Below are the code and all the weights of a small trained network. Each question names an input and a class and asks about switching units off, where a switched-off unit gives its printed mean instead of its output.

import numpy as np


def w(rows, s, z=0):
    codes = np.array(rows[::2]) - 128.0
    scale = np.full(codes.shape[1], s)
    scale[-1] = z or s
    return codes * scale


def f(y):
    return np.maximum(y, 0)


def log_softmax(a):
    a = a - a.max(-1, keepdims=True)
    return a - np.log(np.exp(a).sum(-1, keepdims=True))


def net(x, mask):
    res = np.array(x, float).reshape(1, 3) / 4 @ E
    y = f(res @ A[0][:, :-1].T + A[0][:, -1])
    res = res + np.where(mask, y, B[0][:, -1]) @ B[0][:, :-1]
    return log_softmax(res[-1] @ U[:, :-1].T + U[:, -1])


A, B = {}, {}
E = w([
[56,38,60,172],'x0',
[148,168,129,254],'x1',
[163,44,193,191],'x2',
],0.01)
A[0] = w([
[200,132,254,51,124],'neuron 0',
[87,64,32,34,186],'neuron 1',
[119,213,77,123,185],'neuron 2',
[93,143,214,90,97],'neuron 3',
[106,45,90,15,221],'neuron 4',
[155,160,132,245,255],'neuron 5',
[110,74,87,232,154],'neuron 6',
[90,93,115,219,181],'neuron 7',
[91,61,110,179,88],'neuron 8',
[179,79,96,138,106],'neuron 9',
[185,216,188,167,115],'neuron 10',
[112,129,106,246,114],'neuron 11',
[168,111,243,171,80],'neuron 12',
[198,241,247,215,220],'neuron 13',
[102,39,150,166,95],'neuron 14',
[200,116,252,79,248],'neuron 15',
[79,161,100,116,68],'neuron 16',
[164,143,137,204,179],'neuron 17',
[176,68,115,148,156],'neuron 18',
[164,127,111,113,174],'neuron 19',
[151,175,76,83,249],'neuron 20',
],0.012,0.0035)
B[0] = w([
[141,53,99,69,214],'neuron 0',
[51,96,212,134,219],'neuron 1',
[97,156,115,64,186],'neuron 2',
[143,105,112,98,159],'neuron 3',
[139,117,252,118,223],'neuron 4',
[178,132,46,148,217],'neuron 5',
[206,147,92,136,204],'neuron 6',
[193,145,101,129,195],'neuron 7',
[171,165,136,112,178],'neuron 8',
[153,137,138,128,147],'neuron 9',
[35,164,95,128,198],'neuron 10',
[179,143,73,95,197],'neuron 11',
[99,57,97,183,190],'neuron 12',
[17,209,108,174,248],'neuron 13',
[186,153,156,110,179],'neuron 14',
[120,45,102,109,219],'neuron 15',
[106,92,124,138,153],'neuron 16',
[141,144,113,183,185],'neuron 17',
[156,122,145,132,163],'neuron 18',
[123,134,131,123,145],'neuron 19',
[108,141,113,84,190],'neuron 20',
],0.031,0.015)
U = w([
[157,174,76,83,163],'0',
[120,37,144,91,156],'1',
[191,164,208,143,131],'2',
[47,171,226,165,150],'3',
[75,105,63,233,197],'4',
[134,134,121,150,1],'5',
[83,254,118,121,57],'6',
[211,214,98,193,114],'7',
],0.0095,0.0048)

Each question gives the input, the list of numbers given to net, and the class t.
The units are the neurons (one row each of A and B). Each row of codes is followed by its name. A weight is (code - 128) times the scale printed after its matrix; where a second scale follows, it is the last column's (A, B and U).
mask holds one flag per neuron, in row order. A switched-off neuron (its flag False) gives its mean, the last column of its row in B, instead of its output. The means were averaged over made-up inputs and are rounded, as every weight is.
A unit's drop is (log p(t) with every unit on - log p(t) with that unit switched off) / (log p(t) with every unit on - log p(t) with every unit switched off).
The circuit of an input: a set's keep is (log p(t) with only the set's units on - log p(t) with every unit switched off) / (log p(t) with every unit on - log p(t) with every unit switched off). Starting from the 12 units with the biggest drops (on a tie, the unit counted first), units are removed one at a time, each time the one whose removal leaves the highest keep (on an exact tie, the one counted first), for as long as the keep stays at least 0.8.
circuit, biggest first: the units of the circuit, biggest drop first
top k neurons: the k neurons with the biggest drops, biggest first
drop of u: that unit's drop, to one decimal
input [5,-4,0], class 3: circuit, biggest first => [neuron 1]
input [3,3,-6], class 0: top 2 neurons => [neuron 13; neuron 10]
input [3,-6,7], class 2: circuit, biggest first => [neuron 14; neuron 4]
input [4,1,-6], class 3: top 2 neurons => [neuron 0; neuron 15]
input [-1,6,-1], class 6: top 3 neurons => [neuron 13; neuron 15; neuron 10]
input [8,1,-8], class 3: top 2 neurons => [neuron 1; neuron 0]
input [-2,1,-5], class 6: top 2 neurons => [neuron 4; neuron 1]
input [1,-2,8], class 7: top 2 neurons => [neuron 1; neuron 14]
input [-6,-3,4], class 1: top 3 neurons => [neuron 0; neuron 15; neuron 5]
input [8,1,-1], class 7: top 2 neurons => [neuron 6; neuron 7]
input [6,-1,3], class 2: top 2 neurons => [neuron 13; neuron 5]
input [0,0,6], class 7: top 3 neurons => [neuron 1; neuron 14; neuron 10]
input [-5,-5,-8], class 1: drop of neuron 13 => 0.4
input [-7,2,-1], class 4: top neuron => [neuron 15]
input [-8,8,-1], class 4: drop of neuron 12 => 0.6
input [-7,-3,-1], class 1: drop of neuron 0 => 0.3
input [0,1,-3], class 6: drop of neuron 1 => 0.7
input [5,2,-3], class 7: top 2 neurons => [neuron 0; neuron 15]
